Below is a small trained network, with its code and all its weights. Each question gives an input and a class and asks what happens when units are switched off, that is, made to give their printed mean instead of their output.

import numpy as np


def w(rows, s, z=0):
    codes = np.array(rows[::2]) - 128.0
    scale = np.full(codes.shape[1], s)
    scale[-1] = z or s
    return codes * scale


def f(y):
    return np.maximum(y, 0)


def log_softmax(a):
    a = a - a.max(-1, keepdims=True)
    return a - np.log(np.exp(a).sum(-1, keepdims=True))


def net(x, mask):
    res = np.array(x, float).reshape(1, 8) / 4 @ E
    y = f(res @ A[0][:, :-1].T + A[0][:, -1])
    res = res + np.where(mask, y, B[0][:, -1]) @ B[0][:, :-1]
    return log_softmax(res[-1] @ U[:, :-1].T + U[:, -1])


A, B = {}, {}
E = w([
[83,146,124,69,87,195,74,195,123,47,148,134],'x0',
[48,100,148,114,114,164,209,201,202,117,96,161],'x1',
[104,125,151,138,182,113,163,228,117,169,67,67],'x2',
[75,254,108,190,115,182,101,109,78,133,68,151],'x3',
[87,76,183,180,151,191,113,160,65,173,133,27],'x4',
[124,84,178,94,20,65,103,137,120,66,114,193],'x5',
[125,125,45,85,212,146,186,157,74,101,120,113],'x6',
[219,179,111,126,134,131,143,172,217,190,160,178],'x7',
],0.0082)
A[0] = w([
[141,98,100,94,157,166,191,176,160,108,102,99,157],'N0',
[126,97,121,147,80,53,131,152,172,114,75,203,211],'N1',
[174,130,97,114,191,138,209,164,180,171,82,138,112],'N2',
[152,185,97,174,170,145,121,68,62,126,134,118,123],'N3',
[196,189,114,153,79,100,86,113,175,136,162,202,119],'N4',
[168,86,151,103,142,134,157,96,134,92,139,119,154],'N5',
[160,156,122,153,59,116,110,107,173,143,199,136,153],'N6',
[205,47,158,133,176,64,151,81,118,169,150,124,149],'N7',
[56,135,188,138,126,180,105,174,134,147,125,99,102],'N8',
[90,166,73,155,121,98,130,57,74,144,102,125,158],'N9',
[131,165,51,163,134,128,82,47,59,155,132,104,133],'N10',
[148,150,115,112,150,171,164,197,139,137,143,116,88],'N11',
[169,94,158,154,147,67,104,87,114,164,184,127,144],'N12',
[255,118,131,106,94,126,105,75,172,177,160,157,216],'N13',
[177,76,175,138,139,143,167,94,117,191,155,66,165],'N14',
[95,158,89,116,138,99,182,157,140,134,69,132,146],'N15',
[109,130,106,124,174,177,197,187,172,144,101,120,123],'N16',
[61,77,131,87,96,182,120,160,101,86,135,103,253],'N17',
[89,157,99,150,145,183,78,76,50,142,121,97,214],'N18',
[122,160,125,138,105,110,115,67,59,145,99,141,207],'N19',
[115,141,131,121,105,113,85,103,119,99,141,175,227],'N20',
[198,170,145,139,106,118,101,148,186,138,163,188,92],'N21',
[75,110,133,136,82,203,88,158,110,88,131,88,209],'N22',
[167,72,88,135,141,106,142,141,145,189,117,102,187],'N23',
[84,132,63,150,195,142,188,180,145,162,110,102,169],'N24',
[94,129,139,134,188,203,78,121,86,142,126,89,212],'N25',
[159,105,98,123,150,110,141,80,138,160,139,86,150],'N26',
[48,144,192,163,90,123,125,155,96,121,59,135,154],'N27',
[87,96,131,86,102,104,141,148,114,25,122,173,171],'N28',
[121,80,93,49,114,151,120,139,145,16,148,164,153],'N29',
],0.0091,0.0026)
B[0] = w([
[95,176,110,154,113,115,151,122,142,179,209,162,202],'N0',
[96,130,186,81,126,76,173,29,72,175,85,126,233],'N1',
[136,165,109,154,217,121,254,95,180,185,161,175,221],'N2',
[168,153,70,138,192,170,113,72,147,74,156,111,206],'N3',
[180,140,181,62,139,163,111,112,160,96,34,236,244],'N4',
[151,83,128,103,120,84,132,170,121,109,181,80,172],'N5',
[179,117,177,52,127,122,114,116,162,79,97,151,205],'N6',
[182,103,181,137,125,50,145,136,118,167,126,32,213],'N7',
[7,149,186,198,135,173,100,211,134,135,73,128,203],'N8',
[160,138,71,132,184,133,123,27,128,106,110,116,198],'N9',
[208,101,35,179,185,153,65,49,114,64,137,97,216],'N10',
[84,143,136,144,178,145,173,147,149,131,134,187,183],'N11',
[197,54,141,108,161,57,106,162,133,136,84,55,195],'N12',
[228,58,192,65,133,118,133,155,201,106,62,164,244],'N13',
[180,72,174,179,112,67,137,200,180,155,133,17,196],'N14',
[109,164,88,151,133,64,163,72,98,139,129,200,188],'N15',
[91,194,100,149,131,171,192,149,143,203,176,186,210],'N16',
[44,142,135,150,72,110,70,195,120,159,167,146,224],'N17',
[177,119,46,198,157,181,28,128,139,88,158,102,227],'N18',
[133,120,90,134,158,136,94,35,125,58,96,84,200],'N19',
[121,76,120,76,142,101,111,73,124,73,101,155,203],'N20',
[179,150,193,42,119,214,159,166,167,87,89,240,216],'N21',
[59,178,156,139,69,180,39,186,177,104,134,118,218],'N22',
[180,118,176,158,177,75,199,152,170,183,133,72,190],'N23',
[111,201,58,205,176,159,187,170,179,164,209,188,218],'N24',
[102,126,119,214,138,207,117,145,131,116,140,122,217],'N25',
[175,97,168,168,156,99,111,137,167,147,163,96,175],'N26',
[39,161,137,160,123,148,103,105,74,147,40,92,221],'N27',
[62,99,85,45,46,63,91,92,20,105,192,113,233],'N28',
[100,68,100,18,73,101,122,102,101,115,226,137,237],'N29',
],0.006,0.011)
U = w([
[188,69,208,137,142,67,160,137,149,185,131,25,160],'0',
[187,123,52,158,163,174,51,51,122,71,141,93,203],'1',
[77,89,120,20,42,90,96,110,69,112,234,134,253],'2',
[81,139,161,116,111,91,147,30,47,141,11,122,19],'3',
[46,144,195,194,96,201,59,211,131,144,99,106,59],'4',
[192,111,208,38,120,147,127,107,173,108,49,209,100],'5',
[105,170,121,160,168,154,253,142,165,216,188,177,86],'6',
],0.0075,0.00052)

Each question gives the input, the list of numbers given to net, and the class t.
The units are the neurons (one row each of A and B). Each row of codes is followed by its name. A weight is (code - 128) times the scale printed after its matrix; where a second scale follows, it is the last column's (A, B and U).
mask holds one flag per neuron, in row order. A switched-off neuron (its flag False) gives its mean, the last column of its row in B, instead of its output. The means were averaged over made-up inputs and are rounded, as every weight is.
A unit's drop is (log p(t) with every unit on - log p(t) with that unit switched off) / (log p(t) with every unit on - log p(t) with every unit switched off).
The circuit of an input: a set's keep is (log p(t) with only the set's units on - log p(t) with every unit switched off) / (log p(t) with every unit on - log p(t) with every unit switched off). Starting from the 12 units with the biggest drops (on a tie, the unit counted first), units are removed one at a time, each time the one whose removal leaves the highest keep (on an exact tie, the one counted first), for as long as the keep stays at least 0.8.
units of the circuit, in order: the units of the circuit, biggest drop first
top k neurons: the k neurons with the biggest drops, biggest first
drop of u: that unit's drop, to one decimal
input [-4,-5,5,-6,-8,-1,1,3], class 0: units of the circuit, in order	N7
input [-1,6,-3,4,-1,2,-7,-2], class 3: units of the circuit, in order	N27; N1
input [6,-8,5,-7,-1,1,0,-1], class 0: units of the circuit, in order	N7; N12
input [7,-2,-8,-1,-7,-5,3,-4], class 2: top 2 neurons	N29; N28
input [-2,-2,3,-1,7,-4,-8,-2], class 4: top 2 neurons	N8; N25
input [-7,-7,-3,-2,8,5,4,-3], class 0: top 2 neurons	N7; N14
input [-3,7,-1,1,-7,7,-5,-3], class 2: top 2 neurons	N28; N29
input [5,2,-1,8,-6,6,-5,-7], class 2: top 2 neurons	N28; N29
input [-4,2,6,3,3,-1,-4,1], class 6: top 2 neurons	N24; N22
input [-6,-2,-6,2,5,-5,-5,8], class 5: top 2 neurons	N4; N21
input [-3,-7,6,-4,-4,-4,6,-5], class 0: top 2 neurons	N7; N23
input [4,4,2,3,-6,5,-6,-1], class 2: top 3 neurons	N28; N29; N13
input [1,-8,-3,-4,4,-5,0,1], class 0: top 2 neurons	N14; N7
input [-6,5,3,-3,-7,6,0,-8], class 2: units of the circuit, in order	N28
input [2,8,4,-7,7,6,3,8], class 6: drop of N19	0.0
input [1,0,-8,-8,4,-2,0,5], class 0: drop of N7	0.2
input [-1,-7,8,-3,5,-4,7,5], class 6: drop of N24	0.1
input [2,-7,-5,-4,2,0,1,4], class 5: top 2 neurons	N13; N4
input [8,-6,-8,-2,-6,-7,7,5], class 5: drop of N4	0.1
